What each symbol does to the states:
w564: se>w208, fo>w399, ni>w335, tu>w781, ka>w483, ko>w810
w89: se>w211, fo>w190, ni>w60, tu>w32, ka>w765, ko>w573
w722: se>w564, fo>w781, ni>w452, tu>w440, ka>w335, ko>w309
w30: se>w659, fo>w688, ni>w208, tu>w665, ka>w575, ko>w880
w204: se>w444, fo>w765, ni>w665, tu>w60, ka>w688, ko>w840
w682: se>w407, fo>w860, ni>w906, tu>w238, ka>w66, ko>w890
w659: se>w840, fo>w463, ni>w575, tu>w688, ka>w142, ko>w204
w799: se>w729, fo>w202, ni>w190, tu>w139, ka>w783, ko>w913
w335: se>w483, fo>w564, ni>w181, tu>w722, ka>w739, ko>w440
w582: se>w600, fo>w332, ni>w776, tu>w407, ka>w890, ko>w860
w355: se>w181, fo>w452, ni>w407, tu>w811, ka>w332, ko>w363
w781: se>w399, fo>w616, ni>w722, tu>w810, ka>w564, ko>w738
w190: se>w783, fo>w799, ni>w89, tu>w225, ka>w211, ko>w224
w332: se>w252, fo>w181, ni>w582, tu>w355, ka>w600, ko>w811
w729: se>w214, fo>w144, ni>w783, tu>w202, ka>w377, ko>w805
w767: se>w917, fo>w776, ni>w261, tu>w591, ka>w374, ko>w906
w207: se>w811, fo>w363, ni>w238, tu>w600, ka>w860, ko>w332
w695: se>w223, fo>w261, ni>w913, tu>w214, ka>w805, ko>w144
w913: se>w805, fo>w695, ni>w224, tu>w377, ka>w139, ko>w729
w214: se>w261, fo>w359, ni>w377, tu>w144, ka>w695, ko>w792
w890: se>w207, fo>w600, ni>w917, tu>w582, ka>w238, ko>w407
w374: se>w254, fo>w917, ni>w223, tu>w767, ka>w282, ko>w591
w776: se>w890, fo>w582, ni>w767, tu>w66, ka>w917, ko>w682
w483: se>w738, fo>w208, ni>w739, tu>w564, ka>w309, ko>w781
w811: se>w452, fo>w45, ni>w860, tu>w363, ka>w355, ko>w252
w32: se>w190, fo>w225, ni>w840, tu>w573, ka>w89, ko>w698
w805: se>w792, fo>w223, ni>w139, tu>w695, ka>w202, ko>w214
w357: se>w591, fo>w906, ni>w144, tu>w282, ka>w359, ko>w374
w208: se>w575, fo>w30, ni>w483, tu>w399, ka>w738, ko>w616
w440: se>w781, fo>w810, ni>w45, tu>w309, ka>w722, ko>w483
w309: se>w810, fo>w738, ni>w973, tu>w483, ka>w440, ko>w564
w616: se>w665, fo>w880, ni>w781, tu>w490, ka>w399, ko>w575
w238: se>w860, fo>w207, ni>w254, tu>w890, ka>w682, ko>w582
w452: se>w335, fo>w722, ni>w355, tu>w45, ka>w181, ko>w973
w860: se>w355, fo>w811, ni>w682, tu>w207, ka>w407, ko>w600
w139: se>w202, fo>w805, ni>w225, tu>w913, ka>w799, ko>w377
w144: se>w359, fo>w357, ni>w729, tu>w792, ka>w214, ko>w223
w223: se>w282, fo>w374, ni>w805, tu>w261, ka>w792, ko>w359
w359: se>w767, fo>w591, ni>w214, tu>w357, ka>w261, ko>w282
w665: se>w688, fo>w204, ni>w399, tu>w880, ka>w30, ko>w142
w66: se>w582, fo>w407, ni>w591, tu>w682, ka>w776, ko>w238
w698: se>w224, fo>w328, ni>w444, tu>w211, ka>w573, ko>w190
w573: se>w225, fo>w224, ni>w463, tu>w698, ka>w32, ko>w211
w60: se>w765, fo>w89, ni>w880, tu>w840, ka>w204, ko>w463
w906: se>w66, fo>w682, ni>w357, tu>w254, ka>w591, ko>w917
w181: se>w739, fo>w335, ni>w332, tu>w452, ka>w252, ko>w45
w792: se>w357, fo>w282, ni>w202, tu>w223, ka>w144, ko>w261
w254: se>w682, fo>w238, ni>w282, tu>w917, ka>w906, ko>w776
w575: se>w142, fo>w659, ni>w738, tu>w30, ka>w490, ko>w665
w407: se>w332, fo>w355, ni>w66, tu>w860, ka>w582, ko>w207
w252: se>w973, fo>w739, ni>w600, tu>w181, ka>w363, ko>w452
w399: se>w30, fo>w665, ni>w564, tu>w616, ka>w208, ko>w490
w739: se>w309, fo>w483, ni>w252, tu>w335, ka>w973, ko>w722
w490: se>w880, fo>w142, ni>w810, tu>w575, ka>w616, ko>w30
w261: se>w374, fo>w767, ni>w695, tu>w359, ka>w223, ko>w357
w211: se>w328, fo>w783, ni>w765, tu>w190, ka>w698, ko>w225
w738: se>w490, fo>w575, ni>w309, tu>w208, ka>w810, ko>w399
w225: se>w799, fo>w139, ni>w32, tu>w224, ka>w190, ko>w328
w688: se>w463, fo>w444, ni>w30, tu>w204, ka>w659, ko>w60
w202: se>w144, fo>w792, ni>w799, tu>w805, ka>w729, ko>w695
w600: se>w363, fo>w252, ni>w890, tu>w332, ka>w207, ko>w355
w45: se>w722, fo>w440, ni>w811, tu>w973, ka>w452, ko>w739
w973: se>w440, fo>w309, ni>w363, tu>w739, ka>w45, ko>w335
w444: se>w573, fo>w698, ni>w688, tu>w765, ka>w463, ko>w89
w224: se>w139, fo>w913, ni>w573, tu>w328, ka>w225, ko>w783
w377: se>w695, fo>w214, ni>w328, tu>w729, ka>w913, ko>w202
w783: se>w377, fo>w729, ni>w211, tu>w799, ka>w328, ko>w139
w282: se>w906, fo>w254, ni>w792, tu>w374, ka>w357, ko>w767
w463: se>w32, fo>w573, ni>w659, tu>w444, ka>w840, ko>w765
w840: se>w89, fo>w32, ni>w142, tu>w463, ka>w60, ko>w444
w917: se>w238, fo>w890, ni>w374, tu>w776, ka>w254, ko>w66
w591: se>w776, fo>w66, ni>w359, tu>w906, ka>w767, ko>w254
w810: se>w616, fo>w490, ni>w440, tu>w738, ka>w781, ko>w208
w142: se>w60, fo>w840, ni>w490, tu>w659, ka>w880, ko>w688
w328: se>w913, fo>w377, ni>w698, tu>w783, ka>w224, ko>w799
w765: se>w698, fo>w211, ni>w204, tu>w89, ka>w444, ko>w32
w363: se>w45, fo>w973, ni>w207, tu>w252, ka>w811, ko>w181
w880: se>w204, fo>w60, ni>w616, tu>w142, ka>w665, ko>w659

The rows follow the links: the fewer symbols apart two states are, the more alike their rows tend to be.

Some states and rows for them; each showing differs a little:
w913 [-124, -197, -277, -246, -358, 254, -732, -93, -81, -6, 200, -434, -365, 314, -35, -164, -113, -455, 59, 28, -201, 489, -707, -56, 235, -58, 156, 629, -594, -57, -267, 643, -320, 136, 412, 958, -258, 307, -1, 278, 157]
w214 [-220, -347, -258, 140, 22, -258, 33, -293, -134, -487, 489, -545, -117, -291, -341, 324, -471, -106, 324, 206, -188, -349, 73, 119, 25, -31, 251, 270, -956, -465, -219, 391, -69, -846, 515, -1, -45, -268, -424, -321, -30]
w254 [383, -15, -38, 693, 457, -99, 791, -137, 15, -19, 703, 377, -219, -48, 87, 254, -298, 322, 386, 341, -728, -596, 211, 556, -272, -275, 258, 207, -497, 95, 183, 197, -65, -598, 0, -455, -131, 27, 257, -534, 61]
w181 [36, 514, 166, 102, -376, -471, 140, 141, -77, 161, -181, -492, 168, -355, 10, 194, 671, -162, -391, -202, -198, -319, 383, -161, 323, 1, 196, -751, 1055, 68, -495, -550, -87, -168, -231, -618, 380, -192, 110, 66, 26]
w357 [83, 248, -175, -68, 187, -90, 208, 101, -284, -363, 203, 75, -609, 46, 282, 112, 324, -312, -399, -16, -669, -301, -751, 418, 225, -134, 318, 706, -149, -280, 40, 760, -486, -440, 551, -11, -217, 121, -3, 689, 334]
w190 [-136, -478, -281, 606, -494, 273, -127, -344, 518, -381, 80, -501, -155, 236, -391, -197, -440, 129, 890, 326, 241, 588, 442, -312, -276, 239, -118, -175, -381, -50, 92, 201, 35, 59, 83, 246, -81, 43, -716, -676, 93]
w811 [215, 266, 240, 245, -140, -444, 435, 85, -158, 498, 256, -289, 315, -412, -397, 223, 167, -25, 141, -123, -217, -561, 825, 76, 75, -90, 445, -529, 371, 185, -346, -555, 266, -182, -411, -521, 354, -420, 503, -596, -145]
w440 [362, -146, 263, -420, 506, -65, -120, -211, -364, 402, -181, 255, 819, -97, -97, -364, 241, 241, 296, -727, 184, -527, 164, -449, 201, -184, -414, -64, 383, 111, 178, -437, -243, 137, -623, -203, 204, 503, 293, -509, -563]
w840 [-385, -5, -140, -38, -412, 224, -100, 214, 573, -387, -842, 73, -384, 163, 22, -79, 69, -84, -258, 199, 810, 798, -55, -154, -295, 497, -282, -236, 525, -217, 282, -43, 216, 501, 164, -65, 58, -446, -657, 545, 281]
w805 [-105, -509, -208, -43, 99, -141, -262, -304, -207, -138, 557, -481, -89, -137, -493, 67, -640, -206, 633, -9, -132, -203, -58, 108, 85, -2, 199, 645, -1184, -285, -65, 438, -55, -486, 452, 501, -149, -67, -8, -521, -87]
w332 [525, 244, 226, 114, -27, -351, 426, 193, -295, 812, 313, 11, 237, -158, -398, 103, -24, -35, 338, -357, -319, -600, 605, 248, 7, -182, 400, -2, 49, 379, -290, -378, 277, 57, -520, -184, 210, -257, 930, -651, -174]
w573 [119, -570, -245, 230, -181, 401, -202, -57, 349, -43, -305, 48, -210, 550, -569, -351, -438, 55, 899, -168, 485, 623, 113, -219, -292, 216, -177, 473, -377, 34, 513, 337, -102, 537, 1, 476, -174, 235, -171, -513, 79]
w45 [184, 482, 271, -227, -184, -234, -66, 144, -260, 367, -337, -227, 198, -215, 103, -42, 878, -219, -518, -486, -159, -279, 7, -277, 470, -9, 51, -437, 1142, 83, -344, -329, -390, 132, -352, -338, 306, 194, 321, 428, 0]
w374 [345, 69, -179, 51, 461, 67, 437, 47, -312, 39, 291, 419, -449, 258, 96, 53, 171, -46, -35, -86, -698, -532, -496, 440, 80, -267, 206, 976, -404, -104, 270, 695, -473, -440, 306, -9, -320, 214, 339, 327, 253]
w207 [514, 374, 219, -50, 33, -161, 306, 291, -332, 988, 284, 171, -40, 209, -196, 86, 60, -86, 10, -376, -555, -398, 133, 348, 122, -318, 492, 308, 141, 522, -108, -160, 68, 297, -491, 123, -14, -20, 1119, -221, -31]
w309 [223, -211, 390, -282, 596, -176, -101, -332, -305, 208, -96, 229, 889, -244, -76, -352, 195, 338, 449, -505, 235, -444, 349, -368, 208, -41, -418, -276, 274, 154, 174, -556, -67, 47, -535, -269, 244, 458, 134, -714, -618]
w30 [-45, -246, 174, -809, 519, 65, -308, 91, -70, 275, -497, 824, 438, 130, 95, -319, -311, 183, -51, -375, 967, 215, -144, -53, -173, 82, -463, 283, -197, 45, 385, -430, 449, 553, -316, 314, -16, 9, 140, 47, -399]

Each walk starts at a row. The symbols on each line, taken left to right, move it on to the next state.
Answer with the state's row; about right is enough.
[-68, 266, -204, 80, 106, 10, 187, 36, -176, -421, 218, -99, -567, -34, 270, 223, 274, -256, -553, 207, -631, -317, -650, 316, 243, -136, 243, 494, -164, -292, -47, 695, -454, -640, 654, -52, -178, -43, -200, 782, 386]
ko tu tu ni -> [-316, 178, -274, 143, -67, -205, 103, 10, -89, -623, 269, -289, -533, -165, 253, 262, 154, -268, -485, 273, -590, -262, -464, 281, 118, -3, 276, 245, -222, -448, -232, 601, -342, -799, 735, -226, -75, -225, -449, 713, 400]
fo fo fo ko se -> [368, 216, 221, 302, 41, -487, 413, 96, -209, 665, 304, -179, 223, -187, -528, 173, 26, -24, 295, -228, -294, -604, 766, 154, -22, -116, 432, -297, 189, 269, -316, -476, 328, -52, -499, -328, 293, -309, 679, -743, -161]
[311, 272, 271, -508, 148, -79, -252, 94, -403, 483, -430, 4, 351, -41, 23, -244, 779, -111, -207, -800, -162, -398, -161, -345, 439, -119, -141, -79, 942, 157, -7, -241, -413, 368, -444, -47, 272, 500, 458, 228, -168]
fo ka ka tu tu -> [120, -236, 357, -166, 497, -173, -68, -304, -244, 51, -57, 147, 898, -288, 45, -293, 99, 471, 344, -312, 252, -425, 406, -478, -2, -30, -451, -523, 239, 46, 146, -694, 9, -103, -563, -382, 290, 428, -59, -642, -509]
ko ni ni ka ka ka -> [188, 330, 270, 326, -180, -497, 376, 57, -140, 333, 73, -472, 256, -492, -219, 253, 331, -37, 8, -132, -202, -521, 825, -2, 115, 49, 370, -745, 626, 153, -534, -531, 215, -154, -285, -584, 427, -360, 342, -448, -92]
[-133, -504, -259, 109, 30, -287, -86, -244, -108, -299, 567, -487, -108, -258, -443, 179, -522, -196, 555, 183, -146, -308, 13, 120, 28, -42, 279, 489, -1076, -403, -161, 397, -16, -684, 462, 263, -48, -147, -235, -547, -20]
ko ko ni tu ka ka -> [-44, -424, -289, -126, 44, -52, -390, -182, -181, 34, 490, -373, -54, 108, -435, 8, -569, -281, 529, -141, -141, -101, -218, 152, 104, -51, 164, 816, -1050, -218, -52, 550, -160, -258, 441, 702, -191, 99, 71, -328, -86]
se ko se -> [193, 132, -196, -52, 360, 27, 251, 144, -311, -151, 230, 263, -552, 216, 216, 94, 280, -199, -253, -75, -659, -425, -663, 426, 156, -196, 218, 917, -268, -114, 204, 793, -535, -474, 381, -18, -243, 182, 235, 543, 244]
[515, 287, 220, 45, 103, -275, 384, 223, -293, 905, 399, 95, 137, 11, -348, 132, -31, -83, 206, -354, -459, -512, 396, 323, 40, -207, 400, 152, 122, 484, -89, -280, 193, 235, -559, -2, 160, -55, 1099, -507, -104]
se ka ni se tu ni -> [517, 521, 151, -43, 57, -191, 322, 313, -325, 929, 336, 311, -194, 165, 24, 51, 165, -141, -243, -287, -634, -274, -19, 407, 147, -293, 409, 263, 149, 575, -192, -64, -9, 320, -422, 173, -57, 30, 1112, 50, 97]
tu ko se ko ko -> [210, 366, 244, -382, -46, -184, -189, 87, -334, 375, -363, -124, 281, -22, 94, -122, 833, -188, -507, -646, -193, -309, -118, -299, 511, -90, -87, -186, 1138, 54, -294, -247, -420, 245, -369, -196, 291, 237, 379, 387, -53]
[41, 725, 135, 498, -185, 37, 518, 233, 51, 201, 492, 42, -418, -39, 610, 448, 218, -37, -719, 535, -814, -174, -9, 488, -20, -291, 414, -394, 307, 334, -340, 40, 127, -223, -113, -321, -52, -138, 412, 482, 352]
ko ka fo fo fo ko -> [469, -33, 288, -545, 427, -49, -210, -126, -425, 528, -205, 191, 697, -36, -49, -340, 418, 112, 189, -807, -17, -472, 66, -379, 315, -163, -293, -27, 523, 223, 156, -385, -358, 256, -505, 12, 177, 570, 485, -299, -370]
ka ni tu se -> [348, 138, 255, -625, 337, -55, -232, -8, -482, 563, -355, 130, 468, 29, -67, -289, 619, -39, -27, -839, -45, -429, -24, -329, 454, -95, -294, 38, 721, 134, 113, -267, -437, 265, -512, -91, 231, 527, 470, -16, -307]
[30, -350, -310, -333, -106, 48, -538, -197, -190, 74, 386, -340, -173, 185, -372, -80, -460, -335, 400, -142, -207, 35, -402, 87, 253, -87, 194, 870, -1009, -117, -77, 556, -204, 30, 375, 875, -193, 84, 136, -124, -55]
tu fo ni ka ni -> [-392, -40, -290, 267, -726, 303, -612, -192, 259, -453, 139, -793, -422, 155, 161, 12, -75, -203, -71, 447, -102, 778, -313, -239, 62, 142, 48, -159, -140, -109, -386, 360, -153, 81, 473, 542, -228, 140, -578, 340, 408]
se fo tu -> [-331, -213, -250, 302, -14, -394, 84, -240, -27, -595, 486, -586, -222, -413, -220, 308, -283, -160, 146, 401, -321, -323, 38, 83, 25, 73, 183, 115, -739, -500, -270, 443, -52, -992, 686, -145, 24, -331, -521, -133, 127]
[414, -55, -4, 520, 552, -40, 786, -44, -162, 56, 654, 448, -239, 90, 39, 83, -231, 224, 393, 141, -697, -672, 75, 484, -183, -274, 282, 477, -620, 141, 377, 368, -106, -589, 23, -361, -187, 149, 340, -380, 76]
ni se se fo ni se -> [208, 713, 194, 331, -226, 59, 349, 268, -65, 387, 450, 112, -495, 84, 537, 296, 403, -120, -728, 400, -809, -100, -197, 522, 107, -292, 454, -181, 414, 462, -357, 67, 91, 79, -155, -213, -81, -29, 627, 543, 249]
ni ko ko ni tu -> [238, 142, 82, 755, 317, -68, 872, -83, -28, -106, 706, 257, -189, -130, 122, 283, -245, 292, 188, 520, -687, -515, 375, 521, -185, -210, 278, -102, -354, 150, 53, 121, 180, -658, 8, -560, -123, -77, 170, -465, 108]
[-346, 10, -320, 39, -684, 331, -717, -147, 179, -259, 158, -713, -460, 283, 118, 45, -45, -358, -109, 329, -168, 719, -468, -206, 269, 63, 28, 71, -243, -73, -322, 559, -286, 135, 422, 772, -206, 243, -387, 499, 253]
ni ko fo tu -> [-26, -326, -289, -319, -167, 231, -646, -109, -177, 32, 333, -398, -280, 189, -227, -81, -352, -481, 243, -123, -206, 277, -573, 41, 161, -72, 135, 753, -777, -89, -213, 610, -357, 110, 415, 1017, -285, 284, 58, 93, 76]
se ko se fo -> [453, -126, -12, 338, 539, 2, 622, 23, -220, 85, 600, 516, -273, 159, -53, 72, -166, 141, 276, -60, -642, -619, -80, 547, -120, -310, 214, 748, -646, 106, 420, 533, -309, -449, 110, -219, -243, 182, 376, -219, 61]
[138, -402, -202, 121, -147, 459, -267, -18, 310, 117, -458, 166, -311, 648, -510, -450, -353, 21, 655, -300, 480, 628, -61, -203, -215, 220, -243, 626, -134, 73, 660, 326, -106, 642, 5, 543, -212, 196, -131, -333, 196]
tu tu fo se ni tu -> [-368, -14, -275, 484, -756, 277, -508, -263, 438, -478, 191, -833, -300, 105, 25, 59, -122, -116, 127, 558, -87, 780, -93, -292, -14, 139, -32, -369, -232, -88, -389, 326, -73, 3, 450, 381, -129, 114, -706, 75, 313]
se ka fo tu ni ni -> [-370, -227, -327, 663, -683, 275, -377, -293, 522, -584, 213, -771, -216, 168, -76, 14, -265, -69, 353, 556, 60, 741, 139, -303, -81, 186, -30, -440, -254, -115, -221, 238, 14, 10, 378, 249, -120, 24, -829, -219, 215]
[70, -566, -321, 379, -185, 366, -172, -206, 358, -105, -161, -97, -133, 501, -568, -320, -472, 110, 1004, -125, 429, 647, 307, -274, -427, 279, -119, 342, -435, 33, 467, 279, -84, 376, -6, 449, -99, 146, -413, -670, 18]
fo ka ka -> [-291, -353, -264, 551, -661, 317, -230, -370, 450, -545, 156, -685, -156, 116, -208, -108, -350, 88, 597, 442, 210, 621, 328, -327, -289, 179, -70, -336, -325, -120, -97, 178, 14, 15, 300, 192, -21, 37, -771, -459, 262]
ni fo fo -> [-210, -75, -263, -123, -479, 244, -723, -126, 73, -142, 170, -605, -414, 253, 26, -11, -100, -397, -87, 189, -182, 557, -660, -65, 276, 68, 60, 390, -368, -40, -292, 628, -287, 108, 416, 908, -253, 260, -233, 462, 245]
